Here is a tiny trained network, its code and every weight. The questions are about switching its units off for an input and a class, where a switched-off unit gives its printed mean instead of its output.

import numpy as np


def w(rows, s, z=0):
    codes = np.array(rows[::2]) - 128.0
    scale = np.full(codes.shape[1], s)
    scale[-1] = z or s
    return codes * scale


def f(y):
    return np.maximum(y, 0)


def log_softmax(a):
    a = a - a.max(-1, keepdims=True)
    return a - np.log(np.exp(a).sum(-1, keepdims=True))


def net(x, mask):
    res = np.array(x, float).reshape(1, 5) / 4 @ E
    y = f(res @ A[0][:, :-1].T + A[0][:, -1])
    res = res + np.where(mask, y, B[0][:, -1]) @ B[0][:, :-1]
    return log_softmax(res[-1] @ U[:, :-1].T + U[:, -1])


A, B = {}, {}
E = w([
[116,124,108,161],'x0',
[196,255,215,177],'x1',
[112,202,162,72],'x2',
[203,172,120,60],'x3',
[129,61,80,222],'x4',
],0.0093)
A[0] = w([
[36,103,45,94,60],'n1',
[139,148,7,189,78],'n2',
[130,190,144,60,237],'n3',
[205,131,170,121,252],'n4',
[161,157,190,195,44],'n5',
[87,116,172,138,125],'n6',
[134,171,164,141,99],'n7',
],0.015,0.0034)
B[0] = w([
[218,181,160,71,247],'n1',
[148,72,190,169,200],'n2',
[93,79,78,158,236],'n3',
[104,135,55,107,216],'n4',
[152,133,158,58,210],'n5',
[131,202,2,213,156],'n6',
[75,129,197,95,188],'n7',
],0.0075,0.012)
U = w([
[92,120,155,103,221],'0',
[169,156,250,52,3],'1',
[104,159,73,147,143],'2',
],0.011,0.0039)

Each question gives the input, the list of numbers given to net, and the class t.
The units are the neurons (one row each of A and B). Each row of codes is followed by its name. A weight is (code - 128) times the scale printed after its matrix; where a second scale follows, it is the last column's (A, B and U).
mask holds one flag per neuron, in row order. A switched-off neuron (its flag False) gives its mean, the last column of its row in B, instead of its output. The means were averaged over made-up inputs and are rounded, as every weight is.
A unit's drop is (log p(t) with every unit on - log p(t) with that unit switched off) / (log p(t) with every unit on - log p(t) with every unit switched off).
The circuit of an input: a set's keep is (log p(t) with only the set's units on - log p(t) with every unit switched off) / (log p(t) with every unit on - log p(t) with every unit switched off). Starting from all 7 units, units are removed one at a time, each time the one whose removal leaves the highest keep (on an exact tie, the one counted first), for as long as the keep stays at least 0.8.
units of the circuit, in order: the units of the circuit, biggest drop first
k most important neurons: the k neurons with the biggest drops, biggest first
drop when u is switched off: that unit's drop, to one decimal
input [6,5,4,-5,5], class 1: units of the circuit, in order : n5
input [-4,-6,4,6,4], class 1: 2 most important neurons : n1; n4
input [3,0,3,6,-2], class 2: units of the circuit, in order : n3; n1
input [-6,4,8,5,1], class 0: units of the circuit, in order : n3; n1
input [7,6,0,1,7], class 1: 4 most important neurons : n5; n3; n2; n6
input [-2,3,2,-7,-8], class 2: 3 most important neurons : n6; n3; n1
input [-4,7,-5,8,-2], class 2: 2 most important neurons : n4; n3
input [6,-5,-4,5,1], class 1: units of the circuit, in order : n1; n3
input [0,-1,4,-7,-4], class 2: units of the circuit, in order : n6; n5
input [-8,-7,-5,-1,-3], class 1: 2 most important neurons : n1; n3
input [4,1,8,0,-6], class 0: 2 most important neurons : n3; n7
input [8,-8,1,-6,7], class 1: 2 most important neurons : n1; n2
input [2,-3,0,-3,0], class 1: 2 most important neurons : n3; n1
input [1,-4,6,4,-7], class 0: 2 most important neurons : n3; n6
input [-8,-5,8,3,-1], class 0: units of the circuit, in order : n3
input [-5,2,2,8,3], class 2: units of the circuit, in order : n4; n1
input [7,-6,-4,-4,-7], class 1: 3 most important neurons : n1; n3; n4
input [1,-1,5,-7,-5], class 2: units of the circuit, in order : n6; n5
input [-5,1,5,0,-3], class 0: units of the circuit, in order : n3; n1
input [6,2,-4,8,0], class 2: units of the circuit, in order : n1; n4
input [-5,-1,-8,3,-8], class 0: units of the circuit, in order : n1
input [-2,-7,1,5,-1], class 1: 4 most important neurons : n1; n4; n6; n3
input [-3,7,-3,-8,-6], class 2: 4 most important neurons : n6; n1; n2; n4
input [-5,5,0,6,-1], class 2: drop when n3 is switched off : 0.5
